In the rows, 128 means zero.
Rows lie near named flat spaces through zero. A row that begins with a name and a colon came from that space; any other row is followed by the name of its block's space that it lies nearest.
badibtuz: [122 123 141 109 139 142 125 121 125 128  94 123 125  91 140 121 109 105
 120 110 147 127  84 138 135]
kizlugu: [ 95 116 156 140 158 133 157  73 103 137 133 114 190  87  89 120 104 147
 148 125 149 130 102 125 151]
sogobezu: [108 144 139 119  98 148 122 120 105 155  98  83 140 110 136 133 119 106
  97 102 147 116 105 146 122]
mavsizi: [144 119 139 118 165 125 149 130 145 117 137 165 121 118 112 132 128 143
 160 149 120 156 119 113 133]
mavsizi: [141 115 166 112 169 108 133 137 155  90  84 164  77  97 121  96  85  98
 141 128 123 114  70 105 151]
mavsizi: [108 105 113 133 149 140 116  96 149  98 141 142 135 113 151 110  78 147
 145 106 137 126 114 123 155]
kizlugu: [137 109 103 112 150 137 118 128 147 110 135 156 120 124 157 125 125 130
 144 124 134 136 130 140 134]
badibtuz: [117 116 100 128 131 141 121 100 120 141 130 124 153  94 129 136 132 152
 120 120 116 186 120 118 130]
mavsizi: [148 122 109 153 135 102 148  94 149 126 136 117 143 135 135  94 110 152
 133 140 101 149 160  93 123]
badibtuz: [120 115 123 135 135 110 137  92 117 134 117 117 151 111 112 107 118 130
 125 125 118 127 133 124 138]
sensovak: [ 95 141 135 115  99 143 132 119 113 147 144 114 137 151 107 155 119 136
 131 112 133 102 145 155 136]
sensovak: [168 124 140 142 157 106 142 139 123 128 100 126 135 101 132 101 157 106
 121 157 131 146 111 107 109]
kizlugu: [131 114 129 132 151  97 149 110 115 134 134 151 143 117  73 129 151 145
 145 154  97 154 142 112 137]
kizlugu: [168 120  94 110 134 121 122 153 148 122 125 147 105 147 168 122 157 113
 130 140 123 132 158 143 109]
sogobezu: [136 126 122 112 114  90 141 127 144 123 128 143  94 176 109 116 118 118
 140 133  94  81 179 139 136]
sensovak: [138 134 144 126 127 121 117 153 137 117 104 138  90 117 125 125 123 112
 115 129 116 138  97 106 127]
kizlugu: [133 146 156 135 135 159 146 125 117 149 116  91 164  98 147 129 125 124
 121 128 168 145  91 124 109]
mavsizi: [124 111  92 122 137 145 120 103 141 121 142 130 146 123 165 122 112 143
 137 112 138 138 140 142 134]
sogobezu: [121 110 118 121 146 105 160  78 100 157 126 125 177 106  82 124 147 142
 140 141 110 148 152 136 135]
sensovak: [131 114 100 102 126 131 111 124 153 113 113 143  96 127 160 118 103 119
 126 106 117 126 129 139 138]
kizlugu: [153 134 139 164 136 100 120 174 109 123 144 149 122 134  89 141 197 132
 121 175 109 156 132  96 109]
badibtuz: [159 114  98 138 145 140  91 161 131 111 116 139 122 100 183 120 166 111
 106 134 146 163 103 124 108]
sensovak: [ 95 140 150 157 111 117 138 126  92 142 173 124 160 159  60 157 154 156
 139 145 122 108 158 129 136]
sogobezu: [127  97 114 156 172 125 112 115 127  95 146 152 156  99 138 109 133 142
 142 136 144 141 110 116 142]
kizlugu: [122 147 139 131 117 168 138 123 124 145 138  87 164 133 167 134 115 128
 127 115 177 110 123 149 112]
sogobezu: [178 135 154 157 161 106 143 172 160  95 143 157 101 152 137 108 142 127
 150 173 128 125 130  89 111]
sensovak: [137 119 125 113 126  99 119 140 108 135  92 139 107 112 103 124 160  96
 109 135 107 127 122 136 128]
badibtuz: [126 136 128 147 105 116 113 148  94 143 125 109 138 135 111 135 173 112
 100 137 128 117 137 135 114]
mavsizi: [105 115 133 141 148 135 134 104  94 136 148 123 185 109 105 135 147 138
 140 133 156 121 126 147 137]
badibtuz: [192 144 158 107 139  87 152 183 170 111  93 161  46 159 126 108 133  92
 137 163  95 114 133 102 109]
badibtuz: [154 125 106 104 125 132 100 181 151 104 129 162  75 161 171 136 149 101
 130 129 134 102 143 155 118]
kizlugu: [ 93 109 148 131 150 143 125  76 120 112  95  97 164  81 155  84  60 103
 124  87 179  75  76 148 158]
sensovak: [105 132 132 138 117 133 125 124  96 146 143 120 155 121  93 153 154 141
 122 131 128 141 128 132 130]
mavsizi: [158 124 101 126 126 110 144 115 129 146 117 110 144 137 150 106 148 117
 121 139 122 127 168 138 107]
badibtuz: [149 130 145 129 142 108 146 137 154 109 128 142 105 153 132 106 109 119
 147 141 125  94 141 120 129]
mavsizi: [151  97 125  75 204 153 145 134 160 103 132 205 115  91 142 144 128 136
 186 141 144 173  94 142 143]
sogobezu: [120 123 142 114 136 126 120 145 138 105 128 157  96 139 120 132 114 117
 142 123 130  98 117 138 145]
sogobezu: [125 121 135 122 136 110 137 125 131 119 132 147 118 141 105 124 123 126
 144 134 118 105 141 133 141]
badibtuz: [157 145 146 124 124 113 140 165 146 125 125 143  88 156 120 132 139 120
 133 150 110 126 138 112 113]
sensovak: [156 107 111 129 164  87 180  73 156 126 139 139 153 142 120  86 106 151
 168 152 100 129 184 114 133]
sensovak: [ 92 127 120 132 114 130 127 104 140 121 167 144 122 150  96 148  94 174
 147 116  97 138 149 114 154]
kizlugu: [132 108 109 113 150 137 123 114 141 113 124 138 135 118 165 111 112 119
 140 115 149 114 126 150 136]
mavsizi: [121 122 146 157 155 128 144  96 100 144 120 110 182  68  97 121 138 147
 122 142 131 186  88  93 128]
sogobezu: [ 93 137 146 122 111 143 123 126 119 130 139 126 125 137 105 150 109 135
 132 111 133 108 119 139 144]
kizlugu: [104 122 127 149 129 128 109 139 122 108 168 154 128 144 102 148 136 153
 141 133 123 124 134 122 144]
mavsizi: [172 156 135 103  93 104 131 182 149 139  92 127  54 169 138 128 146  88
 105 140  96 112 149 125  99]
sensovak: [102 149 146 129 100 154 112 149 149 111 151 129  94 162 137 149  86 141
 132 106 135 101 120 125 139]
badibtuz: [118 126 102 131 103 110 124 120 112 144 147 127 134 154 100 142 154 142
 122 132  98 129 175 137 128]
sogobezu: [110 138 113 134  94 149 112 113 113 149 118  83 148 118 152 130 120 126
  95 102 139 133 124 137 120]
sogobezu: [124 138 107  96  95 158  83 177 168 102 132 155  49 162 176 154 103 121
 120  97 121 119 122 141 132]
[130 122  90 128 116 150 109 103 134 138 106  96 142  93 181 113 111 131
  97 101 130 171 112 121 118]
mavsizi
[109 138 134 128 119 145 149 104 130 142 155 112 154 146 122 140 105 154
 145 121 137 119 148 136 132]
sensovak
[138 147 149 111 116 119 141 164 156 118 146 159  73 180 106 149 120 133
 152 142 103 108 151 122 129]
sogobezu
[178 142 142  99 135 106 159 168 119 156 104 140 110 140 109 140 193  96
 131 168 118 136 148 141  95]
mavsizi
[124 133 139 157 128 124 136 113 113 136 133 101 162 122 122 115 130 133
 121 134 139 123 128 117 122]
sogobezu
[132 130  90 104 110 150 134 121 147 137 158 119 138 180 179 136 122 134
 145 114 147  91 190 178 118]
kizlugu
[ 98 126 103 109 112 174 104 136 102 143 158 126 158 135 146 173 157 133
 129 108 166 119 138 185 128]
mavsizi
[147 127 140 140 138  98 151 118 112 141 110 113 148 121 109 105 149 112
 123 150 124 119 139 122 117]
mavsizi
[ 94 125 133 128 115 137 112 113 131 114 128 122 119 129 129 124  84 129
 125  98 133  98 114 134 152]
kizlugu
[138 106  99 130 145 129  97 141 151  91 134 159 105 127 166 115 123 125
 132 122 130 129 123 127 136]
sogobezu
[106 142 167 149 133 156 136 120 114 131 134 101 162 108 126 131 106 134
 129 120 168 119  88 122 131]
badibtuz
[135 152 139 126  99 115 152 128 119 162 122 104 127 146  99 139 141 131
 117 139 103 138 151 119 111]
kizlugu
[132 136 145 124 125 125 131 137 124 134 109 124 116 116 116 130 130 118
 119 131 122 137 108 118 125]
sensovak
[121 129 113 145 118 125 128 125 130 126 168 131 140 162 122 137 135 154
 140 135 121 121 168 129 128]
badibtuz
[127 104 117 179 157  86 118 120  91 123 150 159 159  90  52 133 191 164
 125 171  83 204 123  74 135]
sensovak
[135  99  64 114 143 146  96 125 149 111 146 164 120 112 168 139 138 153
 133 118 113 189 134 129 132]
sogobezu
[155 121 126 133 123  73 120 143 122 122  85 132  92 128 111  95 150  88
 101 143  93 109 136 114 123]
kizlugu
[148 130 104 103 120 163  77 203 140 107 128 156  80 142 193 155 166  95
 115 119 159 120 113 164 110]
badibtuz
[127 105 100 107 140 108 130 110 141 117 137 164 114 137 113 127 124 140
 148 129  96 133 157 135 146]
kizlugu
[113 173 201 162 108 131 165 149  94 155 157  91 163 165  73 153 147 133
 137 155 158  81 135 126 112]
sensovak
[107 129 110 123 120 165 116 128 112 143 158 126 157 124 134 165 149 151
 131 119 146 153 130 150 126]
mavsizi
[124 119 108 112 131 130 144  94 155 124 142 132 130 146 144 118  88 147
 151 115 119 120 159 136 139]
sensovak

Each name stands for a flat space through zero: a line, a plane or more. A row that begins with a name and a colon came from that space; any other row is followed by the name of the space it lies nearest, among the names in its block.
peze_megok: [130 134 119 156 117  97 142 107 131 147  93 107 121  97 140 145  94  93
 134 135  98 119  79 115 145]
maba_kobib: [109 161 125 113 147 128 113 137 107 122 114 163 114 151 104 102 102 121
 111 117 158 136 161 102 116]
peze_megok: [113 130 149 189 135  98 139 109 117 124 157  89 168  94 151 163  96  89
 128 161 101 135  81 108 122]
peze_megok: [118 155 121  96 141 125 135 123 113 130 130 116  86 168 139  46 101 103
 121 133 131 128 123 118  72]
peze_megok: [129 161 159 151 153 129 132 105 121 131 123 108 147 119 135 123  95 129
 114 111 151 104  98 115 145]
lalis_zif: [108 102 132 166 111 168 107 111 134 170 189 125 177  91 126 126 164 121
 161 143 145 118 111  96 140]
til_kir: [125 155 151 113 149 122 145 110 149 133 126 135 117 156 135 108 119 125
 124 123 127 114 145 132 122]
lalis_zif: [126  94 117 151 118 143 117 159  96 102 162 147 163  68 105 183 181 169
 114 135 125 165 167 123 155]
peze_megok: [119 134 136 158 124 119 124 128 130 143 111 122 152 108 122 157 116 116
 140 127 130 126 106 119 150]
peze_megok: [139  97 118 148 107 133 127 124 140 138 131 123 146  95 130 167 149 134
 142 131 115 124 111 133 156]
lalis_zif: [133 137 139  90 110  97 173 136 158 140 119  99  80 151 156  91 165 120
 149 158  60 142 135 176  92]
til_kir: [149 156 165 149 119 119 105 133 127 126  96 118 148 122 128 169 108 147
 119 118 154 110  98 146 175]
til_kir: [141 119 118 110 157 139 146 107 155 119 103 155 125 139 118 146 122 149
 117  84 140 104 154 131 155]
lalis_zif: [109 129 112 139 144 134 124 117 114 136 128 116 133 137 127  97  88  95
 135 119 147 121  99  98 102]
til_kir: [158  90  87 111 108 143 107 126 124 115 118 136 107 131 129 136 120 138
 118 115 138 116 114 132 136]
maba_kobib: [158  95 105 137 124 143 105 103 127 110 138 142 135 116 133 163 105 137
 106 115 147 103 112 115 156]
til_kir: [139 122 109 133  91 166  98  84 129 188 155 120 113 103 144  67 128 108
 144 138 148  85  72  89 139]
lalis_zif: [120 102 126 160 127 144 123 111 116 129 188 114 160  95 139 133 139 120
 129 149 124 130 113 104 121]
maba_kobib: [136 142 117 134  89 111 116 132 107 151 104 104  99 104 139 104 116 106
 133 150 111 129  79 124 129]
maba_kobib: [107 119 112 121 118 164 138 128 119 168 158 126 125  92 119  69 182 136
 151 128 126 134 138 105 118]
peze_megok: [138 106  95 141 100 139 109 109 106 139 153 135 117  82 133 122 132 119
 117 146 120 125 110  95 139]
lalis_zif: [137 130 121  98 103 112 150 141 142 142 104 112  87 133 140 102 158 129
 144 141  86 137 127 160 115]
peze_megok: [124 103 108 132  96  87 136 139 145 129 122 124 110 135 141 157 130  88
 149 172  69 154 123 144 105]
maba_kobib: [136 132 143 118 121 143 133 133 135 137 135 129 130 114 126 123 169 160
 130 122 129 125 144 143 147]
maba_kobib: [135 136 169 149 146 131 129 100 154 130 146  92 162 158 155 135  97 118
 138 125 146  94  83 141 126]
til_kir: [121 108 133 180 105 142 103 139  98 134 167 109 177  66 125 162 150 134
 135 148 136 141  99 110 150]
til_kir: [133 109 157 123 167 123 154 133 175  95 120 112 164 186 136 177 121 144
 142 101 132 118 138 179 121]
lalis_zif: [137  83  90 147  97 135 144  87 155 169 142 137 124  63 138 147 160 115
 147 140  84 112 113 103 163]
lalis_zif: [114 151 164 114 160  96 175 125 161 114 130 134 125 159 136 138 140 126
 128 138  88 142 177 154 109]
maba_kobib: [125 185 157 102 164 130 125 131 117 120  95 121 112 182 124  76  82 133
 111  95 175 110 124 132 111]
til_kir: [140 136 105 120 122 118 132 117 117 131  98 141  96 105 125 121 113 125
 109 120 118 123 125 112 145]
maba_kobib: [124 146 156 128 117 102 140 126 148 134 142 133 122 132 140 141 148 120
 133 164  91 140 150 143 126]
lalis_zif: [135 110 105 143 162 104 147  88 129  93 132 139 126 125 140 162  71 101
  94 123 109 119 127 102 124]
maba_kobib: [100 118 156 149 152 100 167 154 154 116 120  83 169 156 136 162 130 110
 167 132  98 151 117 168  95]
lalis_zif: [107 106 134 138 142 120 152 130 143 116 169 133 151 128 131 151 155 121
 138 149  97 152 164 131 106]
lalis_zif: [116 128 132 121 133 114 161 124 153 139 125 133 121 127 130 131 152 122
 142 135  92 137 154 137 123]
peze_megok: [146 161 141 116 148  90 146 115 129  99  95 146  99 136 134 150  94 131
  87 125 109 125 150 135 143]
til_kir: [139 115 142 118 142 142 125 123 155 115 137 129 144 166 133 143 127 143
 133 113 147 111 134 151 128]
peze_megok: [136 104 124 116  94 126 120 142 163 146 115 129 124 148 130 148 156 127
 163 139 113 127 124 161 134]
til_kir: [157  77 126 147 134  99 145 149 149  75  94  75 159 152 149 218 100 132
 138 113 107 130  78 192 128]
til_kir: [126  63 113 111 148 162 136 139 177 117 137 119 164 187 125 150 146 140
 171  92 149 116 133 166 106]
maba_kobib: [157  82  67 136 136 163  93 123  93 101  96 122 136 115 115 143  72 140
 106  70 188 100  73 104 150]
peze_megok: [119 115 145  95 149 160 141 163 156 123 124 123 149 178 112 117 173 168
 159  92 155 131 162 174 113]
maba_kobib: [111 144 114 131 133 137 102  84 119 148 170 166 112 137 130  82  89  84
 112 150 146 112 137  63 108]
[132 124 115 156 106 113 113 120 118 136 119 144 132  86 123 167 118 114
 120 143 116 131 117 105 160]
peze_megok
[134 112 129 147 120  89 153 130 155 122  97 117 135 116 136 192 125 115
 141 138  81 137 117 153 145]
peze_megok
[136  66  77 141  92 150 105 121 135 145 142 143 136  97 122 155 146 119
 148 134 124 124 112 110 145]
lalis_zif
[113 173 150  83 142  98 132 173 124 100 100 152  95 196 113 109 125 130
 118 137 125 163 190 159  89]
til_kir
[118  67  99 156 107 163 122 136 122 144 172 110 168  80 124 142 176 134
 159 133 125 138 109 117 130]
peze_megok
[134 175 151 183 160 117 124  83  86 119 126 127 151  61 129 150  67 126
  72 114 152 105  97  70 179]
peze_megok
[128 109 102 129 140 140 128 119 119 123 126 116 128 131 130 113 104 118
 127 110 142 118 104 114 114]
maba_kobib
[150 128 147 117 110 111 154 125 151 126 132 134 113 102 140 157 180 158
 121 147  79 135 159 161 156]
lalis_zif
[146  88 139 126 139 145 109 177 162  92  77 125 182 182 104 219 130 174
 154  71 179 121 127 195 159]
til_kir
[158 151 123 147 126 137 112  88 104 140 104 125 118  78 133 123  87 136
  92 104 155  87  80  93 182]
lalis_zif
[117  74 102 181 115 168  95 117  95 131 206 121 183  68 126 148 142 123
 132 145 148 133 101  80 132]
lalis_zif
[118 130 140 119 111 147 137 131 138 155 164 151 129  96 119 114 203 154
 140 146 110 141 177 126 142]
maba_kobib
[155  56  50 158  89 169  88 118  71 117 166 156 136  18 111 165 154 155
  94 127 138 134 119  72 178]
til_kir
[138  80 117 156 104 137 116 126 126 126 166  83 154 116 153 144 131 114
 148 150 118 125  70 137 112]
til_kir
[132 161 163 108 140 118 126 141 134 114 118 122 121 177 133 115 116 136
 122 127 142 126 137 156 113]
lalis_zif
[150 181 180  88 144  91 146 125 154  98 113 152  93 178 141 138 126 151
  93 140 107 127 184 171 132]
maba_kobib
[112 130 131 128 122 138 129 131 145 162 116 113 134 144 126 102 133 112
 165 122 137 120 106 131 118]
til_kir
[115 147 144 122 130 121 103 164 128 113 111 181 140 150  93 170 138 145
 122 127 151 152 191 134 146]
peze_megok

Each name stands for a flat space through zero: a line, a plane or more. A row that begins with a name and a colon came from that space; any other row is followed by the name of the space it lies nearest, among the names in its block.
pitikmabud: [128 119 109 117 120 159 101 163 157  88 135 112 110 142 116 186 143 160
 131 151 142 133 141 126 131]
zadvamu: [121 111 105 103 123 115 130 188 115 188  76 112  66 135 123 115 175 133
  97 115 144 139 172 139 118]
zadvamu: [125 100 124  96 134 136 162  94 163 138 154 110 121 119 122  96 126  99
 138 124 134 101 126 136 122]
zadvamu: [129 129 116 119 151 121 136  92 118 121 113 137 143 122 127 149 118 105
 162 133 127 149 159 145 118]
tusisofam: [ 92 156 134 151  89 164 124 119 135 105  98 134 156 106 129  79 122 127
 100 146 100 126  88  98 116]
zadvamu: [111 148 127 143 126 123 134 115 118 136 100 133 161 130 129  92 119 132
 119 123 101 122 112 101 102]
fuzonufa: [ 78 157 138 126 106 175 160 123 205 119 129  91 123  81 140  85 142 111
 104 146 113  95 141 147 122]
zadvamu: [146 152 115 143 160 133 123 158 123 179 112 143  96 128 136 148 169 117
  96 114 138 161 194 152 129]
zadvamu: [113 122  91 119  81 135 134 136 108 104 124 147 143 154 123 107 107 138
 146 118 126 120 101  99 101]
sudipuz: [149 105 122 131 132 146 107 121 120 154 144 114  99 112 105 153 164 118
  89 142 137 151 150 124 149]
tusisofam: [ 89 159 107 126 143 140 109 159 140 127  43 109 143 138 116 105 152 144
  97 154 109 145 153 101  96]
sudipuz: [116  84 168 112 124 159 156  56 153 163 109 117 104  64 112  56 140  63
 109 141 116 125 104 140 147]
sudipuz: [113 142 155 147 134 131 112 148 147 114 109 121 139 137 121 117 122 150
 118 137 114 123 120 115 136]
pitikmabud: [132 123 120  93 163 102 143 155 153 156 135  90 104 135 138 130 154 131
 116 126 148 107 154 148 125]
sudipuz: [140 117 175 138 139 112 120 145 134 135 127 121 115 123 141 144 126 158
 132 120 122 110  96 136 143]
fuzonufa: [105 158 146 119 154 138 131 169 181 120  98 110 102 118 144 130 146 126
 125 143 140 130 172 171 141]
fuzonufa: [178  79  99 117 114 125 127  93  79 128 181 169 118 146 118 169 112 112
 164 106 151 146 113 125 133]
tusisofam: [162 135 123 139 178 110 121 136 140 139 185 124 120 156 116 187 133 125
 139 117 150 143 208 156 154]
sudipuz: [156  84 141 147 123 154  89 157 138 128 143 131 104 158  97 178 141 181
 118 122 122 126 109  95 136]
fuzonufa: [ 98 128 149 119  87 138 168  92 148 117 138 119 138  85 149  71 106 107
 138 127 113  88  77 136 123]
pitikmabud: [144 151  87 145 129 128 106 146  86 118 121 170 145 166 124 152 124 132
 131 119 136 167 152 112 116]
zadvamu: [132 137 137 137 140 115 114 156 112 156  99 124 111 124 133 134 150 138
 103 127 128 142 142 133 133]
fuzonufa: [108 171 126 138 119  80 145 149 123 145 173  80 139 121 138 111 128 129
 100 124 131 101 169 143 145]
tusisofam: [130 102 158 141 164 157 139 117 185 171 121 122  99 128  98 118 147 118
 122 113 113 125 181 139 135]
tusisofam: [ 84 126 127 127  72  89 136 184 102 146  88 101 113 143 121  87 121 164
 125 110 115 102 131 114 117]
sudipuz: [140 133 131 148 145 149 144 119 159 146 154 145 130 138 128 131 128 127
 131 103 119 119 151 131 117]
zadvamu: [ 58 184 148 121 121 120 161 123 187 115 122  57 154  84 138  52 127 105
  96 160 112  87 150 145 136]
pitikmabud: [119 135 115 143 125 112 114 119 104 118 123 119 154 142 105 143 115 139
 135 135 115 140 154 109 124]
sudipuz: [130 132 130  86 136  16 137 131  66 101 161  95 144 141 145 138  84 116
 179 136 167 119 133 166 166]
pitikmabud: [128 151  99 154 134 107 118 147  90 153 110 140 137 156 113 149 131 137
 127 110 120 157 197 121 115]
zadvamu: [150 149 162 138 154 106 110  87 107  89 157 127 160  94 154 171 109 116
 141 158 135 141  93 150 163]
fuzonufa: [113 115 165 190  95 156 106 136 139 129 108 140 151 151  95 117 110 191
 120 107  70 106  91  65 110]
tusisofam: [171 112 113  79 170 113 139 130 112 150 111 151 124 132 181 126 149 130
 124 117 149 114  39 123  88]
pitikmabud: [ 94 161 169 163 118 115  96 121 115  95  92 102 165 102 118 122 113 144
 112 167  99 138 116 113 152]
tusisofam: [113 164  90  83 159 103 145 185 148 159 107  87 115 137 157  88 172 125
  77 136 153 109 145 136 105]
tusisofam: [108 107 155 162 119 170 122 143 178 143 107 128 115 147  85 104 131 153
 118 114  95 117 151 101 125]
pitikmabud: [124  80 114 137  76 107 120 107  67 129 127 138 132 151  82 128  97 136
 160 113 115 138 131  96 129]
sudipuz: [117 109 146 151 134 125 109 150 147 137 126 111 123 168  72 112 122 147
 119 123 116 128 173 104 150]
fuzonufa: [114 162 153 143 140  73 129 126 109 118 128 104 170 128 141 124 101 146
 137 131 112 111 122 127 133]
tusisofam: [131 140  92 139 110 179 138 126 157 108 173 159 129 146 120 129 124 110
 132 117 139 135 157 127 122]
zadvamu: [119 116 126 154  89 162 115 164 146 126 134 135 121 158 104 115 129 168
 108 113 111 111 111  86 119]
tusisofam: [139 114 125 106 164  90 119 110  99 133 105 111 120 119 122 177 132 116
 157 144 141 157 172 158 139]
zadvamu: [138 102 125 100 137 121 150 115 143 116 151 138 122 145 129 125 107 113
 172 114 146 116 127 146 129]
pitikmabud: [138 104 132 123 110 136 144  92 123 134 164 139 126 118 120  95 117  97
 127 121 133 120 101 124 141]
tusisofam: [ 81 160 102 138 103 110 118 160  95 127  49 120 143 139 117 113 127 147
 126 134 107 148 168 111 100]
sudipuz: [143 112 145  98 136  54 148 130  78 173 127 104  94  97 158 138 136 114
 140 116 149 122 132 176 147]
sudipuz: [111 125 183 167 113 175 135 104 179 108 137 152 136 121 109  81  99 116
 136 122 103 117 111 123 152]
pitikmabud: [141 132 104 141 106 138  97 156 100 121 155 139 111 147 104 141 140 121
  99 137 152 162 156 120 160]
zadvamu: [123 148  86 110 135 126 155 109 117 138 121 143 137 125 141 114 129  90
 140 121 137 142 164 144 104]
tusisofam: [154 128 108 106 149  98 120 127  88 120 123 142 138 137 152 165 126 132
 147 130 145 141 106 133 116]
sudipuz: [107 155 132 133 161 161 150 108 177 156  90 124 144 108 137  81 150 110
  98 129 101 118 136 121  94]
fuzonufa: [126 121 117 101 114 115 134  66  89  99 129 128 160  96 138 110 108  91
 141 155 132 135  74 122 128]
fuzonufa: [107 118 141 117  82 147 141  82 138  58 149 132 158 102 139 122  82 121
 175 147 121 106  62 128 130]
fuzonufa: [ 96 130 162 166 100 160 117 136 158 114  95 126 151 132 112 100 115 173
 118 126  80 103  87  83 110]
pitikmabud: [116 145 126 149 138 149 131 125 159 126 121 120 136 123 126 165 133 147
 139 125 106 126 171 134 108]
sudipuz: [119  99 172 133 115 160 154  84 157 150 116 139 109  87 124  75 124  93
 129 120 110 117 101 140 138]
pitikmabud: [146 126 124 107 141  44 107 180  78 115 143 102 127 166 139 179 115 170
 153 126 156 122 129 138 146]
fuzonufa: [118 105 159 152  87 137 135 116 114 157 117 137 116 110 115  80 122 127
 112 110 103 116  95 110 135]
pitikmabud: [118 171  79 127 156 180  91 170 153 102  76 141 136 152 123 145 166 134
  90 162 136 172 162 108 103]
fuzonufa: [138  81 167 157  98 154  95  89  93 109  97 168 124 115  94 140 105 127
 152 136 108 163  88 108 153]
[118 147 158 151 122  92 107 143 106 120 134  99 135 118 123 144 120 146
 118 142 123 130 142 135 163]
pitikmabud
[116 155 148 147 132  99 100 148 120 120 149  78 133 117 111 137 137 134
  89 160 133 135 163 132 176]
pitikmabud
[ 61 165 154 157  83 123 107 149 132 102  88  74 152 104 104  80 123 147
  86 168  96 119 131 102 148]
tusisofam
[153 118 168 160 137 153 101 104 147 107 174 125 138 114 118 167 125 144
 117 142 118 125  97 118 159]
zadvamu
[120 144 136 126 153 144 127 102 152 110 118 118 132  99 131 151 133 105
 137 154 129 147 162 157 139]
fuzonufa
[137  87 145 124 100 148 142  92 126 125 141 150 114 109 127 123 111 114
 156 116 124 121  89 133 132]
tusisofam
[140 138 112 166 118 210 138 100 194 119 212 146 138 132 108 133 134 116
 105 117 118 117 152 111 127]
zadvamu
[137 130 107  89 146 126 139 111 135  91 140 134 137 126 152 151 117 109
 165 142 154 130 116 153 121]
fuzonufa
[151  61 149  98  81  73 134  95  57  94 157 152 141 143 133 117  64 136
 197 110 139 102  13 112 141]
pitikmabud
[167  55 104  89 116 120 119  99  79 119 134 153 110 141 118 171 118 126
 174 123 149 143  84 119 121]
zadvamu
[159 118 122 109 128 133 141 113 117 116 162 169 131 134 156 110 114 104
 140 116 153 124  66 132 130]
pitikmabud
[ 85 121 147 141  97 180 131 116 165 127  74 124 128 104 106  68 133 124
 106 141  93 121 108 101 115]
tusisofam
[142 168 126 129 153 121 152 106 120 154 139 144 143  99 173 103 139  93
 104 120 132 128 113 147 119]
tusisofam
[126 117 142 127 116 123 125  98 104 116 115 136 141 111 127 116 112 116
 139 137 121 134  93 122 134]
fuzonufa
[151 124 103 133 107 142 119 126 101  97 147 175 146 153 140 154 107 143
 154 115 133 135  84 108 109]
tusisofam
[126 113 103  71 168  77 144 179 116 184  60 109  97 157 142  96 159 134
 121 112 147 120 142 134  93]
pitikmabud
[136 154 125 132 147 153 123 143 162 118 151 126 122 122 143 148 147 125
 108 139 141 131 143 144 136]
pitikmabud
[123 117 147 116 130 114 137 140 138 148 122 106 106 115 133 116 138 130
 121 126 131 112 127 142 137]
pitikmabud
[151  73 171 136  79 122 168  71 105 132 181 174 108 103 140 124  76 103
 200  81 126 107  82 161 150]
fuzonufa
[111 145 151 145 139 118 129 160 139 160  84 119 118 127 133 110 142 148
 111 116 109 122 146 130 119]
sudipuz
[164 130  67  79 167  97 146 109 107 118 168 137 156 156 158 160 124 117
 156 121 159 122 115 130  92]
fuzonufa
[124 108 144 124 104 134 113 119 112 104 103 134 140 120 131 120 116 149
 133 140 115 120  51 100 120]
tusisofam
[133 130 111 106  80 116 170 103  92 133 162 153 122  95 173  95 112  90
 143 108 146 112  79 153 122]
tusisofam
[139 113  98  73 121 115 144 116  98 129 134 133 103 108 148 105 138  75
 128 141 172 143 109 155 139]
fuzonufa
[128  90 142 126 137 122 109 170 126 178  73 109  78 137 101 139 164 158
 107 121 121 137 156 122 128]
zadvamu
